Below are the code and all the weights of a small trained network. Each question names an input and a target symbol and asks about switching units off, where a switched-off unit gives its printed mean instead of its output.

import numpy as np


def w(rows, s, z=0):
    codes = np.array(rows[::2]) - 128.0
    scale = np.full(codes.shape[1], s)
    scale[-1] = z or s
    return codes * scale


def f(y):
    return y / 2 * (1 + np.tanh(0.7978845608 * (y + 0.044715 * y**3)))


def softmax(a):
    e = np.exp(a - a.max(-1, keepdims=True))
    return e / e.sum(-1, keepdims=True)


def log_softmax(a):
    a = a - a.max(-1, keepdims=True)
    return a - np.log(np.exp(a).sum(-1, keepdims=True))


def net(x, mask):
    ids = ['ΔΦβζθλμτψ'.index(c) for c in x.split()]
    T = len(ids)
    res = E[ids] + P[:T]
    u = 0
    for l in range(2):
        q, k, v = (res @ M[l].T for M in (Q, K, V))
        z = softmax(np.where(np.tri(T) > 0, q @ k.T / 3**0.5, -1e9)) @ v
        res = res + np.where(mask[u], z, O[l][:, -1]) @ O[l][:, :-1]
        u += 1
        y = f(res @ A[l][:, :-1].T + A[l][:, -1])
        res = res + np.where(mask[u : u + 16], y, B[l][:, -1]) @ B[l][:, :-1]
        u += 16
    return log_softmax(res[-1] @ U[:, :-1].T + U[:, -1])


Q, K, V, O, A, B = {}, {}, {}, {}, {}, {}
E = w([
[158,147,135],'Δ',
[154,147,130],'Φ',
[154,188,110],'β',
[159,167,101],'ζ',
[80,105,88],'θ',
[85,80,116],'λ',
[142,75,176],'μ',
[105,53,161],'τ',
[6,109,57],'ψ',
],0.021)
P = w([
[181,87,71],'0',
[133,193,249],'1',
[111,116,123],'2',
[193,103,133],'3',
[93,192,216],'4',
[110,116,132],'5',
[183,95,147],'6',
[59,202,179],'7',
[108,117,135],'8',
[179,88,158],'9',
[64,210,165],'10',
[118,119,144],'11',
],0.017)
Q[0] = w([
[181,139,79],'0.h0',
[71,255,182],'0.h0',
[9,147,114],'0.h0',
],0.0093)
K[0] = w([
[66,120,255],'0.h0',
[233,76,68],'0.h0',
[244,100,122],'0.h0',
],0.0059)
V[0] = w([
[85,182,12],'0.h0',
[239,75,2],'0.h0',
[150,60,103],'0.h0',
],0.008)
O[0] = w([
[84,176,1,147],'0.h0',
[23,96,129,253],'0.h0',
[73,83,113,220],'0.h0',
],0.0055,0.0027)
A[0] = w([
[152,201,51,70],'0.n0',
[170,232,96,1],'0.n1',
[36,246,128,88],'0.n2',
[145,56,109,106],'0.n3',
[150,130,35,16],'0.n4',
[139,135,163,140],'0.n5',
[141,41,125,43],'0.n6',
[118,105,124,133],'0.n7',
[97,77,171,187],'0.n8',
[163,135,79,107],'0.n9',
[67,97,93,121],'0.n10',
[132,106,101,83],'0.n11',
[113,165,187,144],'0.n12',
[127,73,120,108],'0.n13',
[142,55,91,54],'0.n14',
[205,210,142,155],'0.n15',
],0.012,0.0058)
B[0] = w([
[63,69,163,139],'0.n0',
[184,157,154,140],'0.n1',
[134,119,247,254],'0.n2',
[153,40,50,161],'0.n3',
[5,68,111,134],'0.n4',
[18,171,34,140],'0.n5',
[170,66,139,153],'0.n6',
[163,118,115,149],'0.n7',
[164,208,157,233],'0.n8',
[20,199,111,134],'0.n9',
[211,141,118,233],'0.n10',
[85,99,98,126],'0.n11',
[39,75,135,169],'0.n12',
[142,111,119,154],'0.n13',
[121,6,71,151],'0.n14',
[88,1,86,175],'0.n15',
],0.0061,0.009)
Q[1] = w([
[227,208,194],'1.h0',
[224,7,1],'1.h0',
[165,126,82],'1.h0',
],0.0059)
K[1] = w([
[132,84,93],'1.h0',
[150,161,159],'1.h0',
[254,243,67],'1.h0',
],0.0084)
V[1] = w([
[3,176,5],'1.h0',
[148,227,123],'1.h0',
[217,106,16],'1.h0',
],0.0046)
O[1] = w([
[93,252,77,175],'1.h0',
[91,88,155,1],'1.h0',
[217,154,126,105],'1.h0',
],0.011,0.0061)
A[1] = w([
[137,129,2,38],'1.n0',
[72,137,133,106],'1.n1',
[116,77,206,125],'1.n2',
[128,91,183,134],'1.n3',
[163,34,166,119],'1.n4',
[154,226,162,85],'1.n5',
[84,117,112,200],'1.n6',
[183,112,89,91],'1.n7',
[102,175,123,112],'1.n8',
[109,106,62,2],'1.n9',
[175,58,19,135],'1.n10',
[108,143,61,200],'1.n11',
[52,145,141,108],'1.n12',
[116,181,132,101],'1.n13',
[185,179,108,200],'1.n14',
[224,146,173,180],'1.n15',
],0.014,0.0079)
B[1] = w([
[96,139,156,168],'1.n0',
[216,84,144,164],'1.n1',
[182,152,27,210],'1.n2',
[178,153,27,186],'1.n3',
[28,147,132,248],'1.n4',
[159,63,113,246],'1.n5',
[178,162,168,182],'1.n6',
[201,138,23,154],'1.n7',
[101,59,121,187],'1.n8',
[53,21,189,148],'1.n9',
[168,120,252,254],'1.n10',
[173,157,91,183],'1.n11',
[186,62,116,189],'1.n12',
[108,56,122,190],'1.n13',
[2,203,98,184],'1.n14',
[110,202,140,190],'1.n15',
],0.0069,0.014)
U = w([
[61,190,225,197],'Δ',
[153,197,133,120],'Φ',
[10,145,125,155],'β',
[199,96,100,131],'ζ',
[161,81,176,132],'θ',
[42,63,186,156],'λ',
[154,170,77,165],'μ',
[60,70,38,1],'τ',
[204,79,65,107],'ψ',
],0.012,0.0055)

Each question gives the input, a string of symbols that net reads in full, and the target symbol t.
The units are the heads (3 rows each of Q, K, V and O) and the neurons (one row each of A and B). Each row of codes is followed by its name. A weight is (code - 128) times the scale printed after its matrix; where a second scale follows, it is the last column's (O, A, B and U).
mask holds one flag per unit, layer by layer, with each layer's heads first. A switched-off unit (its flag False) gives its mean, the last column of its rows in O or B, instead of its output. The means were averaged over made-up inputs and are rounded, as every weight is.
A unit's drop is (log p(t) with every unit on - log p(t) with that unit switched off) / (log p(t) with every unit on - log p(t) with every unit switched off).
The circuit of an input: a set's keep is (log p(t) with only the set's units on - log p(t) with every unit switched off) / (log p(t) with every unit on - log p(t) with every unit switched off). Starting from the 12 units with the biggest drops (on a tie, the unit counted first), units are removed one at a time, each time the one whose removal leaves the highest keep (on an exact tie, the one counted first), for as long as the keep stays at least 0.8.
units of the circuit, in order: the units of the circuit, biggest drop first
most important unit: the unit with the biggest drop
k most important neurons: the k neurons with the biggest drops, biggest first
top k neurons in layer l: the k neurons of layer l with the biggest drops, biggest first
input θ λ Δ τ Δ, target β: units of the circuit, in order : 1.h0, 1.n14, 0.h0, 1.n10
input μ ψ τ, target τ: units of the circuit, in order : 1.h0, 1.n2, 0.n2
input τ ψ λ Φ, target λ: most important unit : 0.n15
input λ β μ θ μ τ, target τ: 2 most important neurons : 1.n4, 1.n2
input λ ζ β Δ ζ β Δ λ, target Δ: units of the circuit, in order : 1.h0, 0.n14, 0.n2, 0.h0
input ψ λ θ θ β ψ β ψ, target τ: 3 most important neurons : 1.n5, 1.n14, 0.n4
input λ ζ λ ζ, target θ: units of the circuit, in order : 1.h0, 0.n2, 1.n10
input β μ τ ζ ψ λ θ, target λ: units of the circuit, in order : 1.h0, 1.n4
input β λ Δ β λ, target θ: units of the circuit, in order : 1.n4, 1.n14
input θ λ Δ ζ τ μ ψ ζ λ μ, target ψ: 3 most important neurons : 1.n2, 1.n3, 1.n14
input θ β ζ ζ θ, target β: 4 most important neurons : 1.n14, 1.n10, 0.n10, 0.n4
input β λ Δ μ ψ, target θ: 2 most important neurons : 0.n4, 0.n0
input θ λ λ θ, target θ: top 2 neurons in layer 0 : 0.n12, 0.n2
input θ θ ψ, target ψ: most important unit : 0.n2
input ζ λ θ λ μ λ ψ ψ λ β, target λ: 4 most important neurons : 0.n15, 0.n0, 0.n8, 0.n2
input μ λ Δ μ τ θ λ Δ Φ μ, target ψ: top 4 neurons in layer 1 : 1.n2, 1.n3, 1.n7, 1.n14
input θ ψ ζ θ, target λ: 2 most important neurons : 0.n2, 1.n9
input τ Δ μ λ λ λ Φ Φ, target Φ: 2 most important neurons : 0.n14, 1.n2
input Φ λ μ ψ Φ, target ζ: top 2 neurons in layer 0 : 0.n12, 0.n10
input θ ψ ζ τ β λ ψ ψ μ λ, target λ: 3 most important neurons : 0.n2, 0.n10, 0.n8
input λ ψ θ ψ ψ, target Δ: top 2 neurons in layer 1 : 1.n15, 1.n14
input λ β β, target β: 2 most important neurons : 1.n10, 0.n14
input λ ψ θ λ ψ θ θ λ λ Δ ψ, target Δ: units of the circuit, in order : 0.n2
input λ τ Δ τ τ Φ μ β β λ θ, target Δ: units of the circuit, in order : 1.h0, 0.n14, 0.n2, 0.h0
input ψ λ μ λ ζ τ β ζ, target τ: top 2 neurons in layer 1 : 1.n5, 1.n14
input τ Φ τ λ ψ ζ λ, target λ: top 3 neurons in layer 0 : 0.n10, 0.n8, 0.n2
input μ μ ψ λ θ λ λ β τ ζ, target λ: 2 most important neurons : 0.n15, 0.n8
input μ Δ μ λ Δ τ θ λ Δ τ λ, target μ: top neuron in layer 1 : 1.n2
input λ μ λ Δ λ Φ ζ, target θ: top 4 neurons in layer 1 : 1.n10, 1.n14, 1.n4, 1.n11
